Below is a small trained network, with its code and all its weights. Each question gives an input and a class and asks what happens when units are switched off, that is, made to give their printed mean instead of their output.

import numpy as np


def w(rows, s, z=0):
    codes = np.array(rows[::2]) - 128.0
    scale = np.full(codes.shape[1], s)
    scale[-1] = z or s
    return codes * scale


def f(y):
    return np.maximum(y, 0)


def log_softmax(a):
    a = a - a.max(-1, keepdims=True)
    return a - np.log(np.exp(a).sum(-1, keepdims=True))


def net(x, mask):
    res = np.array(x, float).reshape(1, 3) / 4 @ E
    y = f(res @ A[0][:, :-1].T + A[0][:, -1])
    res = res + np.where(mask, y, B[0][:, -1]) @ B[0][:, :-1]
    return log_softmax(res[-1] @ U[:, :-1].T + U[:, -1])


A, B = {}, {}
E = w([
[169,64,149,129,254,209,222,100,71],'x0',
[130,77,13,149,124,57,191,86,73],'x1',
[215,160,114,146,150,59,49,246,94],'x2',
],0.0098)
A[0] = w([
[165,142,226,130,174,214,64,199,154,222],'neuron 0',
[42,150,120,118,89,195,116,63,208,191],'neuron 1',
[156,173,22,189,108,6,133,174,55,253],'neuron 2',
[71,37,87,156,166,159,251,12,111,240],'neuron 3',
[172,182,169,140,168,182,118,183,175,178],'neuron 4',
[166,224,170,143,74,119,3,253,174,222],'neuron 5',
[152,184,179,119,120,111,51,224,191,187],'neuron 6',
],0.0069,0.0016)
B[0] = w([
[176,160,157,38,112,125,187,171,116,200],'neuron 0',
[90,98,162,91,38,149,111,60,197,197],'neuron 1',
[100,117,36,177,97,93,94,133,2,213],'neuron 2',
[198,59,75,133,137,192,135,123,187,253],'neuron 3',
[150,167,142,42,145,166,183,182,101,174],'neuron 4',
[163,138,80,249,198,154,72,93,145,244],'neuron 5',
[189,148,86,199,222,206,93,64,135,208],'neuron 6',
],0.0083,0.014)
U = w([
[211,134,111,186,231,181,119,102,163,234],'0',
[100,135,77,198,106,33,100,131,2,117],'1',
[48,128,210,106,20,145,121,81,234,8],'2',
[138,203,230,39,125,122,141,189,111,15],'3',
[156,103,101,55,70,112,150,136,122,140],'4',
],0.0074,0.0014)

Each question gives the input, the list of numbers given to net, and the class t.
The units are the neurons (one row each of A and B). Each row of codes is followed by its name. A weight is (code - 128) times the scale printed after its matrix; where a second scale follows, it is the last column's (A, B and U).
mask holds one flag per neuron, in row order. A switched-off neuron (its flag False) gives its mean, the last column of its row in B, instead of its output. The means were averaged over made-up inputs and are rounded, as every weight is.
A unit's drop is (log p(t) with every unit on - log p(t) with that unit switched off) / (log p(t) with every unit on - log p(t) with every unit switched off).
The circuit of an input: a set's keep is (log p(t) with only the set's units on - log p(t) with every unit switched off) / (log p(t) with every unit on - log p(t) with every unit switched off). Starting from all 7 units, units are removed one at a time, each time the one whose removal leaves the highest keep (on an exact tie, the one counted first), for as long as the keep stays at least 0.8.
units of the circuit, in order: the units of the circuit, biggest drop first
k most important neurons: the k neurons with the biggest drops, biggest first
drop when u is switched off: that unit's drop, to one decimal
input [5,-7,1], class 3: units of the circuit, in order : [neuron 0; neuron 3]
input [-8,2,-1], class 1: units of the circuit, in order : [neuron 2]
input [-2,6,-8], class 2: 3 most important neurons : [neuron 1; neuron 5; neuron 6]
input [-1,8,-8], class 4: 4 most important neurons : [neuron 5; neuron 6; neuron 3; neuron 1]
input [5,1,7], class 1: units of the circuit, in order : [neuron 3; neuron 2]
input [-2,-7,-4], class 2: 3 most important neurons : [neuron 1; neuron 3; neuron 2]
input [4,6,1], class 1: units of the circuit, in order : [neuron 6; neuron 2]
input [5,-4,4], class 3: 3 most important neurons : [neuron 0; neuron 3; neuron 4]
input [1,1,-4], class 2: 2 most important neurons : [neuron 5; neuron 6]
input [-7,5,-5], class 2: 2 most important neurons : [neuron 1; neuron 5]
input [-5,1,4], class 1: drop when neuron 5 is switched off : -0.1
input [-5,2,3], class 1: drop when neuron 3 is switched off : 0.2
input [2,2,-7], class 2: drop when neuron 1 is switched off : 0.4
input [1,4,8], class 1: drop when neuron 6 is switched off : 0.0
input [0,2,-8], class 2: units of the circuit, in order : [neuron 1]
